Below are the code and all the weights of a small trained network. Each question names an input and a class and asks about switching units off, where a switched-off unit gives its printed mean instead of its output.

import numpy as np


def w(rows, s, z=0):
    codes = np.array(rows[::2]) - 128.0
    scale = np.full(codes.shape[1], s)
    scale[-1] = z or s
    return codes * scale


def f(y):
    return y / 2 * (1 + np.tanh(0.7978845608 * (y + 0.044715 * y**3)))


def log_softmax(a):
    a = a - a.max(-1, keepdims=True)
    return a - np.log(np.exp(a).sum(-1, keepdims=True))


def net(x, mask):
    res = np.array(x, float).reshape(1, 8) / 4 @ E
    y = f(res @ A[0][:, :-1].T + A[0][:, -1])
    res = res + np.where(mask, y, B[0][:, -1]) @ B[0][:, :-1]
    return log_softmax(res[-1] @ U[:, :-1].T + U[:, -1])


A, B = {}, {}
E = w([
[69,101,201,211,231,97,220,157,188,156],'x0',
[55,187,157,83,85,217,156,51,254,116],'x1',
[123,127,135,138,118,132,124,133,129,138],'x2',
[130,127,128,123,128,123,131,125,129,127],'x3',
[132,128,130,121,139,125,134,130,127,129],'x4',
[212,227,176,236,89,42,53,106,213,75],'x5',
[141,169,218,80,85,44,184,24,55,241],'x6',
[46,205,35,129,55,47,195,217,141,146],'x7',
],0.0047)
A[0] = w([
[71,86,208,219,253,107,219,153,196,175,173],'n0',
[53,189,158,80,79,212,158,55,237,114,82],'n1',
[70,62,97,54,149,192,179,135,76,166,48],'n2',
[71,63,97,55,149,190,178,136,77,166,50],'n3',
[186,194,167,196,90,81,81,103,180,79,49],'n4',
[71,62,97,55,150,191,178,136,77,166,50],'n5',
[195,67,196,124,185,188,87,58,123,115,15],'n6',
[109,96,55,166,169,196,83,206,177,37,93],'n7',
[108,95,54,166,169,197,82,206,178,37,93],'n8',
[206,64,105,170,169,23,83,222,12,137,187],'n9',
[132,164,190,95,99,69,167,59,76,212,5],'n10',
[201,145,50,39,27,177,25,85,76,95,154],'n11',
[54,202,44,128,60,55,194,208,138,147,96],'n12',
[55,200,47,128,57,56,194,209,138,146,97],'n13',
],0.0048,0.0015)
B[0] = w([
[38,207,158,85,82,127,163,217,38,30,251],'n0',
[153,179,10,197,172,209,195,63,133,163,209],'n1',
[203,198,108,201,160,45,52,197,204,143,206],'n2',
[203,198,109,201,160,45,53,196,203,144,204],'n3',
[193,189,90,204,167,46,53,199,202,156,190],'n4',
[199,197,110,198,157,44,54,194,202,142,205],'n5',
[155,70,194,95,189,165,59,100,110,60,176],'n6',
[206,91,184,29,58,43,219,92,130,218,220],'n7',
[205,91,184,30,57,44,219,92,130,218,222],'n8',
[109,173,1,184,158,245,217,27,131,167,254],'n9',
[215,82,175,35,76,48,198,94,155,202,190],'n10',
[41,207,159,104,99,125,166,218,48,30,245],'n11',
[179,29,210,88,220,197,43,52,118,54,211],'n12',
[178,35,207,88,212,198,45,58,119,59,210],'n13',
],0.0057,0.004)
U = w([
[182,187,102,212,160,33,28,197,206,153,66],'0',
[183,69,179,25,41,51,225,88,138,214,63],'1',
[142,29,197,98,229,205,30,67,116,47,72],'2',
[91,135,118,137,112,150,141,138,121,131,254],'3',
[114,161,2,189,156,233,219,49,122,166,83],'4',
[36,195,164,97,78,120,163,231,50,27,88],'5',
[87,101,135,144,100,130,110,123,131,141,236],'6',
],0.0078,0.0066)

Each question gives the input, the list of numbers given to net, and the class t.
The units are the neurons (one row each of A and B). Each row of codes is followed by its name. A weight is (code - 128) times the scale printed after its matrix; where a second scale follows, it is the last column's (A, B and U).
mask holds one flag per neuron, in row order. A switched-off neuron (its flag False) gives its mean, the last column of its row in B, instead of its output. The means were averaged over made-up inputs and are rounded, as every weight is.
A unit's drop is (log p(t) with every unit on - log p(t) with that unit switched off) / (log p(t) with every unit on - log p(t) with every unit switched off).
The circuit of an input: a set's keep is (log p(t) with only the set's units on - log p(t) with every unit switched off) / (log p(t) with every unit on - log p(t) with every unit switched off). Starting from the 12 units with the biggest drops (on a tie, the unit counted first), units are removed one at a time, each time the one whose removal leaves the highest keep (on an exact tie, the one counted first), for as long as the keep stays at least 0.8.
circuit, biggest first: the units of the circuit, biggest drop first
unit that matters most: the unit with the biggest drop
k most important neurons: the k neurons with the biggest drops, biggest first
drop of u: that unit's drop, to one decimal
input [-7,4,2,-4,6,-7,2,8], class 2: circuit, biggest first => (n12 n13)
input [-8,4,7,-6,3,5,1,-7], class 5: circuit, biggest first => (n11)
input [-3,4,3,6,-3,-6,0,7], class 2: 2 most important neurons => (n12 n13)
input [6,7,0,-3,3,-2,-5,8], class 2: circuit, biggest first => (n12 n13)
input [6,-4,5,-4,-7,-1,5,7], class 2: 2 most important neurons => (n12 n13)
input [-7,1,-3,3,1,-2,-6,-3], class 5: 2 most important neurons => (n11 n10)
input [-8,3,-3,4,1,-3,-7,0], class 5: 3 most important neurons => (n11 n10 n9)
input [-2,1,-2,0,-8,-3,-5,6], class 2: 2 most important neurons => (n12 n13)
input [3,-4,8,-8,-6,-6,-6,8], class 2: 2 most important neurons => (n12 n13)
input [7,-5,5,-1,-2,-2,1,-3], class 5: 2 most important neurons => (n0 n1)
input [-7,7,-5,-6,1,1,5,4], class 4: 2 most important neurons => (n1 n0)
input [2,5,-1,6,7,-8,-6,-7], class 0: drop of n5 => 0.2
input [4,-5,7,0,1,3,-7,-7], class 1: drop of n7 => 0.4
input [-4,7,-2,-4,-8,6,-5,4], class 4: drop of n0 => 0.2
input [8,1,-6,4,-7,-2,7,0], class 5: unit that matters most => n0
